Here is a tiny trained network, its code and every weight. The questions are about switching its units off for an input and a class, where a switched-off unit gives its printed mean instead of its output.

import numpy as np


def w(rows, s, z=0):
    codes = np.array(rows[::2]) - 128.0
    scale = np.full(codes.shape[1], s)
    scale[-1] = z or s
    return codes * scale


def norm(h):
    return h / np.sqrt((h * h).mean(-1, keepdims=True) + 1e-5)


def f(y):
    return np.maximum(y, 0)


def log_softmax(a):
    a = a - a.max(-1, keepdims=True)
    return a - np.log(np.exp(a).sum(-1, keepdims=True))


def net(x, mask):
    res = np.array(x, float).reshape(1, 6) / 4 @ E
    u = 0
    for l in range(3):
        y = f(norm(res) @ A[l][:, :-1].T + A[l][:, -1])
        res = res + np.where(mask[u : u + 13], y, B[l][:, -1]) @ B[l][:, :-1]
        u += 13
    return log_softmax(norm(res)[-1] @ U[:, :-1].T + U[:, -1])


A, B = {}, {}
E = w([
[123,130,120,132,130,122,135],'x0',
[145,213,45,113,127,186,97],'x1',
[128,130,126,128,128,125,130],'x2',
[254,146,104,202,160,132,106],'x3',
[187,141,138,40,208,110,189],'x4',
[130,127,134,126,126,134,125],'x5',
],0.007)
A[0] = w([
[113,147,146,168,70,123,105,253],'L0N1',
[192,119,119,185,99,121,119,96],'L0N2',
[125,140,139,117,106,163,87,107],'L0N3',
[146,82,90,189,119,137,97,66],'L0N4',
[155,146,134,175,193,125,164,113],'L0N5',
[97,156,121,108,139,151,125,96],'L0N6',
[163,146,151,175,106,158,188,168],'L0N7',
[136,110,117,6,163,107,128,52],'L0N8',
[148,165,164,144,182,120,114,87],'L0N9',
[102,132,78,115,111,129,69,77],'L0N10',
[123,169,55,96,131,172,100,153],'L0N11',
[99,127,154,193,127,105,93,112],'L0N12',
[151,120,173,129,135,146,118,59],'L0N13',
],0.012,0.0034)
B[0] = w([
[26,137,108,144,49,175,129,231],'L0N1',
[161,152,138,237,202,103,222,212],'L0N2',
[144,136,103,136,101,88,174,165],'L0N3',
[118,219,130,204,129,153,175,193],'L0N4',
[111,127,173,102,73,98,4,191],'L0N5',
[201,126,131,193,67,104,122,173],'L0N6',
[165,133,173,140,163,126,103,179],'L0N7',
[93,186,151,229,164,112,245,238],'L0N8',
[160,146,83,57,103,113,86,166],'L0N9',
[215,151,35,97,89,85,113,185],'L0N10',
[53,254,101,78,139,229,141,253],'L0N11',
[132,48,126,106,223,197,74,191],'L0N12',
[121,102,135,174,92,94,141,142],'L0N13',
],0.0067,0.0071)
A[1] = w([
[177,146,127,84,218,87,137,201],'L1N1',
[176,166,151,148,159,161,33,107],'L1N2',
[89,85,200,186,118,104,126,31],'L1N3',
[62,2,122,130,76,112,89,7],'L1N4',
[66,89,139,87,81,136,196,74],'L1N5',
[116,102,97,187,61,111,63,39],'L1N6',
[105,87,140,88,109,205,106,108],'L1N7',
[180,75,153,77,130,79,81,222],'L1N8',
[191,169,111,22,161,181,73,134],'L1N9',
[110,96,74,176,127,139,83,132],'L1N10',
[114,158,77,80,79,124,127,68],'L1N11',
[208,167,151,166,102,94,162,129],'L1N12',
[148,61,139,130,81,160,116,97],'L1N13',
],0.0093,0.002)
B[1] = w([
[151,76,104,147,78,164,68,230],'L1N1',
[99,128,139,98,174,160,162,236],'L1N2',
[146,111,104,85,193,134,144,248],'L1N3',
[109,203,81,180,115,170,254,228],'L1N4',
[154,145,108,89,149,149,134,252],'L1N5',
[190,113,140,95,192,124,105,197],'L1N6',
[87,165,136,98,80,150,121,182],'L1N7',
[170,152,158,161,38,85,101,160],'L1N8',
[124,16,161,126,183,99,147,225],'L1N9',
[170,151,149,80,153,98,149,204],'L1N10',
[111,107,191,177,102,67,76,221],'L1N11',
[63,135,95,99,104,112,103,252],'L1N12',
[138,207,153,133,164,87,157,158],'L1N13',
],0.0097,0.0042)
A[2] = w([
[139,149,126,104,85,176,176,5],'L2N1',
[121,184,121,72,77,144,77,118],'L2N2',
[99,122,113,123,24,150,72,44],'L2N3',
[159,86,159,211,164,75,205,149],'L2N4',
[124,70,117,130,190,133,154,165],'L2N5',
[170,107,133,30,180,138,129,139],'L2N6',
[148,124,103,95,113,157,199,96],'L2N7',
[108,127,121,73,77,139,90,63],'L2N8',
[139,136,83,174,161,171,82,184],'L2N9',
[177,105,153,143,93,67,87,159],'L2N10',
[125,113,152,153,12,77,98,174],'L2N11',
[139,70,159,147,167,167,122,74],'L2N12',
[51,145,127,92,71,63,140,109],'L2N13',
],0.012,0.003)
B[2] = w([
[150,155,113,143,126,143,88,205],'L2N1',
[181,60,160,171,125,140,140,216],'L2N2',
[178,51,158,86,131,65,90,183],'L2N3',
[144,45,160,33,100,97,80,254],'L2N4',
[193,141,187,136,153,36,38,217],'L2N5',
[138,1,227,172,217,71,118,190],'L2N6',
[180,202,38,238,151,175,4,221],'L2N7',
[171,73,141,88,67,172,109,156],'L2N8',
[98,85,150,61,99,69,188,253],'L2N9',
[34,134,51,144,38,211,121,167],'L2N10',
[104,63,41,98,68,240,101,182],'L2N11',
[156,120,168,57,214,108,161,171],'L2N12',
[136,78,163,127,146,88,123,223],'L2N13',
],0.0068,0.0062)
U = w([
[98,238,109,166,132,175,160,252],'0',
[123,75,209,97,195,47,112,67],'1',
[104,75,130,101,2,143,65,67],'2',
],0.016,0.0017)

Each question gives the input, the list of numbers given to net, and the class t.
The units are the neurons (one row each of A and B). Each row of codes is followed by its name. A weight is (code - 128) times the scale printed after its matrix; where a second scale follows, it is the last column's (A, B and U).
mask holds one flag per neuron, layer by layer. A switched-off neuron (its flag False) gives its mean, the last column of its row in B, instead of its output. The means were averaged over made-up inputs and are rounded, as every weight is.
A unit's drop is (log p(t) with every unit on - log p(t) with that unit switched off) / (log p(t) with every unit on - log p(t) with every unit switched off).
The circuit of an input: a set's keep is (log p(t) with only the set's units on - log p(t) with every unit switched off) / (log p(t) with every unit on - log p(t) with every unit switched off). Starting from the 12 units with the biggest drops (on a tie, the unit counted first), units are removed one at a time, each time the one whose removal leaves the highest keep (on an exact tie, the one counted first), for as long as the keep stays at least 0.8.
circuit, biggest first: the units of the circuit, biggest drop first
most important unit: the unit with the biggest drop
top k neurons: the k neurons with the biggest drops, biggest first
top k neurons in layer l: the k neurons of layer l with the biggest drops, biggest first
drop of u: that unit's drop, to one decimal
input [-5,5,-6,1,5,-6], class 1: top 4 neurons => (L1N9 L0N1 L1N4 L0N2)
input [8,4,-2,-8,8,3], class 0: circuit, biggest first => (L0N8)
input [2,0,-8,5,-6,3], class 1: top 2 neurons => (L0N11 L0N12)
input [3,7,4,1,2,0], class 1: top 2 neurons => (L1N9 L1N4)
input [4,8,2,-8,0,2], class 2: top 2 neurons => (L0N2 L1N11)
input [5,4,0,-5,0,5], class 2: top 4 neurons => (L1N11 L0N2 L1N4 L0N10)
input [-2,0,-2,0,-3,-8], class 0: top 2 neurons => (L0N1 L1N9)
input [2,7,2,1,7,-5], class 1: top 3 neurons => (L1N9 L0N1 L1N4)
input [-1,-5,-2,1,8,4], class 2: top 4 neurons => (L0N11 L0N1 L1N1 L0N5)
input [5,1,7,-8,1,5], class 0: top 2 neurons => (L0N8 L1N5)
input [4,-1,-8,-7,-5,-5], class 0: top 2 neurons => (L1N4 L0N11)
input [0,-7,4,-1,0,2], class 0: top 2 neurons => (L1N4 L0N8)
input [6,1,-1,-8,4,8], class 0: top 2 neurons => (L0N8 L1N9)
input [-7,-1,-3,5,7,-1], class 2: top 2 neurons => (L0N11 L1N8)
input [8,-3,0,7,6,-8], class 2: most important unit => L1N8
input [-2,-1,3,8,8,-8], class 2: top 2 neurons => (L0N11 L1N8)
input [3,-1,6,0,-6,-8], class 0: top 4 neurons in layer 0 => (L0N1 L0N8 L0N12 L0N11)
input [-5,-7,-8,-4,-2,-1], class 0: drop of L1N4 => 1.2
input [-6,4,3,5,2,7], class 1: drop of L2N6 => 0.0
input [7,-4,-6,3,2,-1], class 2: drop of L1N8 => 0.4
input [-6,-8,-6,3,8,8], class 2: drop of L1N8 => 0.1
input [6,-1,7,4,6,-2], class 2: most important unit => L0N11
